Here is a tiny trained network, its code and every weight. The questions are about switching its units off for an input and a target symbol, where a switched-off unit gives its printed mean instead of its output.

import numpy as np


def w(rows, s, z=0):
    codes = np.array(rows[::2]) - 128.0
    scale = np.full(codes.shape[1], s)
    scale[-1] = z or s
    return codes * scale


def norm(h):
    return h / np.sqrt((h * h).mean(-1, keepdims=True) + 1e-5)


def f(y):
    return np.maximum(y, 0)


def softmax(a):
    e = np.exp(a - a.max(-1, keepdims=True))
    return e / e.sum(-1, keepdims=True)


def log_softmax(a):
    a = a - a.max(-1, keepdims=True)
    return a - np.log(np.exp(a).sum(-1, keepdims=True))


def net(x, mask):
    ids = ['ΓΔΘΨΩβεζηλμξπτ'.index(c) for c in x.split()]
    T = len(ids)
    res = E[ids] + P[:T]
    r = norm(res)
    for j in range(2):
        rows = slice(4 * j, 4 * j + 4)
        q, k, v = (r @ M[0][rows].T for M in (Q, K, V))
        z = softmax(np.where(np.tri(T) > 0, q @ k.T / 4**0.5, -1e9)) @ v
        o = O[0][rows]
        res = res + np.where(mask[j], z, o[:, -1]) @ o[:, :-1]
    y = f(norm(res) @ A[0][:, :-1].T + A[0][:, -1])
    res = res + np.where(mask[2:14], y, B[0][:, -1]) @ B[0][:, :-1]
    return log_softmax(norm(res)[-1] @ U[:, :-1].T + U[:, -1])


Q, K, V, O, A, B = {}, {}, {}, {}, {}, {}
E = w([
[148,91,217,45],'Γ',
[81,235,141,164],'Δ',
[190,188,105,181],'Θ',
[113,248,108,186],'Ψ',
[107,219,98,77],'Ω',
[173,128,49,134],'β',
[133,216,67,143],'ε',
[166,160,41,195],'ζ',
[203,162,75,95],'η',
[157,233,156,137],'λ',
[244,139,111,120],'μ',
[174,185,55,116],'ξ',
[208,159,112,100],'π',
[122,139,63,158],'τ',
],0.013)
P = w([
[76,2,190,101],'0',
[194,148,124,124],'1',
[193,147,126,148],'2',
[170,159,124,146],'3',
[186,165,138,129],'4',
[186,158,134,120],'5',
[162,185,117,112],'6',
[183,175,139,123],'7',
[179,196,140,85],'8',
[167,208,138,93],'9',
[214,182,130,111],'10',
[186,212,143,93],'11',
],0.0086)
Q[0] = w([
[97,63,82,85],'h1',
[102,6,199,137],'h1',
[129,67,175,216],'h1',
[98,68,166,186],'h1',
[202,166,118,108],'h2',
[74,74,100,157],'h2',
[140,97,128,82],'h2',
[1,43,155,92],'h2',
],0.0098)
K[0] = w([
[145,166,108,126],'h1',
[154,222,87,153],'h1',
[145,173,141,147],'h1',
[142,119,8,139],'h1',
[79,109,182,70],'h2',
[128,179,84,160],'h2',
[114,199,154,140],'h2',
[174,193,55,158],'h2',
],0.013)
V[0] = w([
[108,155,47,137],'h1',
[157,101,201,205],'h1',
[169,112,142,118],'h1',
[120,31,136,185],'h1',
[29,124,129,101],'h2',
[186,177,5,163],'h2',
[143,158,53,160],'h2',
[86,210,170,198],'h2',
],0.013)
O[0] = w([
[127,128,80,129,50],'h1',
[160,123,171,148,170],'h1',
[123,127,137,92,167],'h1',
[250,89,149,135,165],'h1',
[83,163,93,99,125],'h2',
[125,117,68,159,3],'h2',
[190,103,49,205,40],'h2',
[146,166,210,207,51],'h2',
],0.013,0.006)
A[0] = w([
[54,158,150,95,135],'n1',
[93,113,62,84,108],'n2',
[120,180,132,161,163],'n3',
[149,135,145,142,67],'n4',
[147,125,46,192,246],'n5',
[120,148,162,74,161],'n6',
[176,171,123,110,142],'n7',
[116,102,78,206,160],'n8',
[167,101,138,122,196],'n9',
[127,153,185,246,250],'n10',
[91,123,99,167,102],'n11',
[90,168,137,177,212],'n12',
],0.014,0.0023)
B[0] = w([
[218,184,135,112,254],'n1',
[115,2,179,153,210],'n2',
[51,67,104,137,169],'n3',
[115,104,141,82,156],'n4',
[98,175,101,185,202],'n5',
[126,171,140,162,248],'n6',
[72,175,139,113,203],'n7',
[106,144,101,142,166],'n8',
[110,161,155,105,197],'n9',
[127,42,123,184,209],'n10',
[78,100,200,134,152],'n11',
[76,100,165,114,176],'n12',
],0.0098,0.0066)
U = w([
[119,83,168,101,29],'Γ',
[96,166,187,178,114],'Δ',
[254,97,197,180,142],'Θ',
[76,126,170,237,70],'Ψ',
[30,193,128,71,201],'Ω',
[176,98,59,85,38],'β',
[46,173,54,198,210],'ε',
[208,165,50,210,182],'ζ',
[129,61,80,48,126],'η',
[97,152,213,147,62],'λ',
[186,122,138,79,2],'μ',
[119,106,39,115,87],'ξ',
[135,119,136,72,73],'π',
[183,150,83,99,171],'τ',
],0.013,0.0037)

Each question gives the input, a string of symbols that net reads in full, and the target symbol t.
The units are the heads (4 rows each of Q, K, V and O) and the neurons (one row each of A and B). Each row of codes is followed by its name. A weight is (code - 128) times the scale printed after its matrix; where a second scale follows, it is the last column's (O, A, B and U).
mask holds one flag per unit, heads first, then neurons. A switched-off unit (its flag False) gives its mean, the last column of its rows in O or B, instead of its output. The means were averaged over made-up inputs and are rounded, as every weight is.
A unit's drop is (log p(t) with every unit on - log p(t) with that unit switched off) / (log p(t) with every unit on - log p(t) with every unit switched off).
The circuit of an input: a set's keep is (log p(t) with only the set's units on - log p(t) with every unit switched off) / (log p(t) with every unit on - log p(t) with every unit switched off). Starting from the 12 units with the biggest drops (on a tie, the unit counted first), units are removed one at a time, each time the one whose removal leaves the highest keep (on an exact tie, the one counted first), for as long as the keep stays at least 0.8.
circuit, biggest first: the units of the circuit, biggest drop first
which heads matter: for each layer, one digit per head in row order, 1 if its drop is at least 0.15 and else 0, layers parted by /
drop of u: that unit's drop, to one decimal
input Ψ β ξ Ω λ, target Ψ: circuit, biggest first -> [h2, n10, h1]
input Ψ Δ Ω, target Ψ: circuit, biggest first -> [h2, n10]
input Ψ λ τ Ω Θ Θ Ω Θ Θ, target Ψ: circuit, biggest first -> [h2, n10, h1]
input η Ω Ω Ω ζ λ ε π Θ Δ Θ Ω, target η: circuit, biggest first -> [h2]
input Θ Θ Θ τ ε η τ Ψ Θ Ω Ω ζ, target Θ: which heads matter -> 10
input ε λ Θ Θ η Θ Θ Ω, target ε: which heads matter -> 01
input Ω Θ Θ ζ Ω η, target Ω: which heads matter -> 10
input ζ η Ω Ψ, target ζ: which heads matter -> 11
input ε π ε ζ η Ψ μ, target ε: circuit, biggest first -> [h2, h1]
input λ Δ Ω ζ, target λ: which heads matter -> 01
input ζ Ω Θ Δ Ω Ω Δ, target ζ: which heads matter -> 11
input η ζ ε τ Θ τ η τ β ξ ξ, target η: which heads matter -> 01
input Ψ Θ λ, target Ψ: which heads matter -> 01
input Ω ε Ψ β ξ Θ Θ Θ ξ, target Ω: circuit, biggest first -> [h1]
input Θ ξ Θ ζ Θ ζ Ω π Ω Ψ Ω β, target Θ: which heads matter -> 11
input ζ Ω Θ ε, target ζ: which heads matter -> 11
input Θ Ω ε Δ Θ η, target Θ: which heads matter -> 01
input Θ ε μ Θ ζ Θ μ Ψ, target Θ: which heads matter -> 10
input ζ η ε Ω Θ ε λ η, target ζ: which heads matter -> 01
input Ω Θ π π λ, target Ω: which heads matter -> 10
input Ω ε Δ ε ζ ε ζ, target Ω: circuit, biggest first -> [h2]
input Ω ζ Θ τ, target Ω: which heads matter -> 11
input ε ε Θ Θ ε Ψ, target ε: drop of h2 -> 0.2
input ε ε Θ Ψ λ ξ, target ε: drop of h2 -> 0.2
input ζ ζ ε Δ η ε Θ Ω Δ Ω, target ζ: drop of h1 -> 0.3
input Ω β Θ μ Γ λ Ω Θ η η, target Ω: drop of n11 -> 0.0
